Below is a small trained network, with its code and all its weights. Each question gives an input and a class and asks what happens when units are switched off, that is, made to give their printed mean instead of their output.

import numpy as np


def w(rows, s, z=0):
    codes = np.array(rows[::2]) - 128.0
    scale = np.full(codes.shape[1], s)
    scale[-1] = z or s
    return codes * scale


def norm(h):
    return h / np.sqrt((h * h).mean(-1, keepdims=True) + 1e-5)


def f(y):
    return y / 2 * (1 + np.tanh(0.7978845608 * (y + 0.044715 * y**3)))


def log_softmax(a):
    a = a - a.max(-1, keepdims=True)
    return a - np.log(np.exp(a).sum(-1, keepdims=True))


def net(x, mask):
    res = np.array(x, float).reshape(1, 5) / 4 @ E
    u = 0
    for l in range(4):
        y = f(norm(res) @ A[l][:, :-1].T + A[l][:, -1])
        res = res + np.where(mask[u : u + 5], y, B[l][:, -1]) @ B[l][:, :-1]
        u += 5
    return log_softmax(norm(res)[-1] @ U[:, :-1].T + U[:, -1])


A, B = {}, {}
E = w([
[209,61,59,55,145,45,142],'x0',
[136,125,132,138,132,125,115],'x1',
[240,46,184,60,118,221,124],'x2',
[67,74,217,173,57,133,255],'x3',
[52,139,86,69,88,145,237],'x4',
],0.0063)
A[0] = w([
[139,103,118,156,153,161,104,161],'0.n0',
[89,181,155,254,169,20,173,182],'0.n1',
[88,124,126,192,67,60,137,76],'0.n2',
[172,77,128,29,197,147,181,109],'0.n3',
[210,149,131,117,151,54,203,249],'0.n4',
],0.0086,0.0021)
B[0] = w([
[45,194,131,127,3,146,173,142],'0.n0',
[136,126,108,99,52,81,133,254],'0.n1',
[168,139,188,91,129,127,132,181],'0.n2',
[170,122,113,119,45,130,43,199],'0.n3',
[186,62,169,212,253,68,235,182],'0.n4',
],0.0072)
A[1] = w([
[59,134,154,178,237,117,215,207],'1.n0',
[143,255,50,61,69,192,76,255],'1.n1',
[120,142,225,47,127,234,47,170],'1.n2',
[82,53,61,144,138,31,92,149],'1.n3',
[176,59,172,210,175,244,236,98],'1.n4',
],0.0059,0.0011)
B[1] = w([
[124,237,124,136,160,50,140,150],'1.n0',
[181,109,205,198,70,239,211,253],'1.n1',
[102,135,215,87,191,156,240,220],'1.n2',
[73,254,54,95,241,96,135,188],'1.n3',
[102,74,90,51,152,102,81,219],'1.n4',
],0.0078,0.0038)
A[2] = w([
[193,148,56,237,114,29,197,9],'2.n0',
[84,72,162,131,74,86,112,161],'2.n1',
[51,43,229,116,76,129,115,178],'2.n2',
[221,238,2,124,74,129,142,122],'2.n3',
[86,230,132,180,48,146,164,128],'2.n4',
],0.0072,0.0016)
B[2] = w([
[149,168,192,55,112,175,151,222],'2.n0',
[101,143,82,155,198,12,178,181],'2.n1',
[2,142,50,55,157,141,79,250],'2.n2',
[143,120,94,160,154,183,97,205],'2.n3',
[135,77,135,197,119,90,118,254],'2.n4',
],0.011,0.005)
A[3] = w([
[80,184,109,255,103,124,139,97],'3.n0',
[115,42,34,176,142,75,244,220],'3.n1',
[144,171,68,142,230,80,29,253],'3.n2',
[159,242,118,134,237,107,155,120],'3.n3',
[133,5,147,96,134,113,107,197],'3.n4',
],0.0085,0.0026)
B[3] = w([
[254,65,46,88,149,126,116,226],'3.n0',
[140,131,170,135,107,122,48,254],'3.n1',
[104,71,102,122,96,162,159,209],'3.n2',
[80,171,131,119,182,169,128,190],'3.n3',
[116,154,80,207,133,76,133,200],'3.n4',
],0.011,0.0055)
U = w([
[213,105,58,185,97,180,103,165],'0',
[21,160,49,102,190,190,122,253],'1',
[100,87,80,155,66,2,85,65],'2',
[126,224,188,85,131,52,183,41],'3',
[88,140,250,175,70,228,142,81],'4',
],0.013,0.0025)

Each question gives the input, the list of numbers given to net, and the class t.
The units are the neurons (one row each of A and B). Each row of codes is followed by its name. A weight is (code - 128) times the scale printed after its matrix; where a second scale follows, it is the last column's (A, B and U).
mask holds one flag per neuron, layer by layer. A switched-off neuron (its flag False) gives its mean, the last column of its row in B, instead of its output. The means were averaged over made-up inputs and are rounded, as every weight is.
A unit's drop is (log p(t) with every unit on - log p(t) with that unit switched off) / (log p(t) with every unit on - log p(t) with every unit switched off).
The circuit of an input: a set's keep is (log p(t) with only the set's units on - log p(t) with every unit switched off) / (log p(t) with every unit on - log p(t) with every unit switched off). Starting from the 12 units with the biggest drops (on a tie, the unit counted first), units are removed one at a time, each time the one whose removal leaves the highest keep (on an exact tie, the one counted first), for as long as the keep stays at least 0.8.
circuit, biggest first: the units of the circuit, biggest drop first
top k neurons: the k neurons with the biggest drops, biggest first
top k neurons in layer l: the k neurons of layer l with the biggest drops, biggest first
input [0,-7,-4,-8,4], class 0: circuit, biggest first -> (1.n1, 2.n2)
input [-1,-7,6,-1,8], class 4: top 3 neurons -> (0.n3, 1.n1, 3.n0)
input [-3,-8,4,8,-1], class 1: circuit, biggest first -> (2.n2)
input [1,6,-3,-7,-3], class 1: top 2 neurons -> (0.n3, 3.n3)
input [7,-4,-1,-6,0], class 1: top 2 neurons -> (1.n3, 3.n3)
input [0,5,-7,0,4], class 0: circuit, biggest first -> (3.n0, 2.n2)
input [1,-8,-1,8,-3], class 3: circuit, biggest first -> (0.n3, 1.n0)
input [6,1,-3,-2,5], class 1: circuit, biggest first -> (1.n3, 3.n3)
input [-6,-3,-1,-8,5], class 0: top 2 neurons in layer 2 -> (2.n0, 2.n4)
input [-7,-8,-2,2,7], class 2: top 2 neurons in layer 2 -> (2.n4, 2.n3)
input [-8,3,0,4,-7], class 2: top 2 neurons -> (2.n4, 0.n1)
input [-6,8,2,-3,6], class 4: top 2 neurons -> (0.n4, 1.n2)
input [0,-7,3,-1,3], class 4: top 2 neurons in layer 1 -> (1.n1, 1.n2)
input [3,-2,-5,7,-6], class 3: circuit, biggest first -> (2.n0)
input [5,-4,3,1,-6], class 2: top 2 neurons -> (3.n4, 1.n1)
input [7,0,8,1,-8], class 2: top 2 neurons in layer 3 -> (3.n4, 3.n0)
input [0,8,-7,-7,-3], class 0: top 4 neurons in layer 2 -> (2.n2, 2.n3, 2.n1, 2.n4)
input [-2,0,3,3,5], class 1: top 2 neurons -> (2.n2, 0.n1)
input [2,4,2,-2,6], class 0: top 2 neurons -> (0.n3, 2.n2)
input [-7,-8,2,-2,3], class 4: circuit, biggest first -> (1.n1)
input [-7,7,-8,2,1], class 2: top 2 neurons in layer 0 -> (0.n1, 0.n2)
input [2,1,-1,-8,-5], class 1: top 3 neurons in layer 0 -> (0.n3, 0.n1, 0.n2)
input [7,7,6,6,-5], class 2: top 2 neurons in layer 3 -> (3.n4, 3.n0)
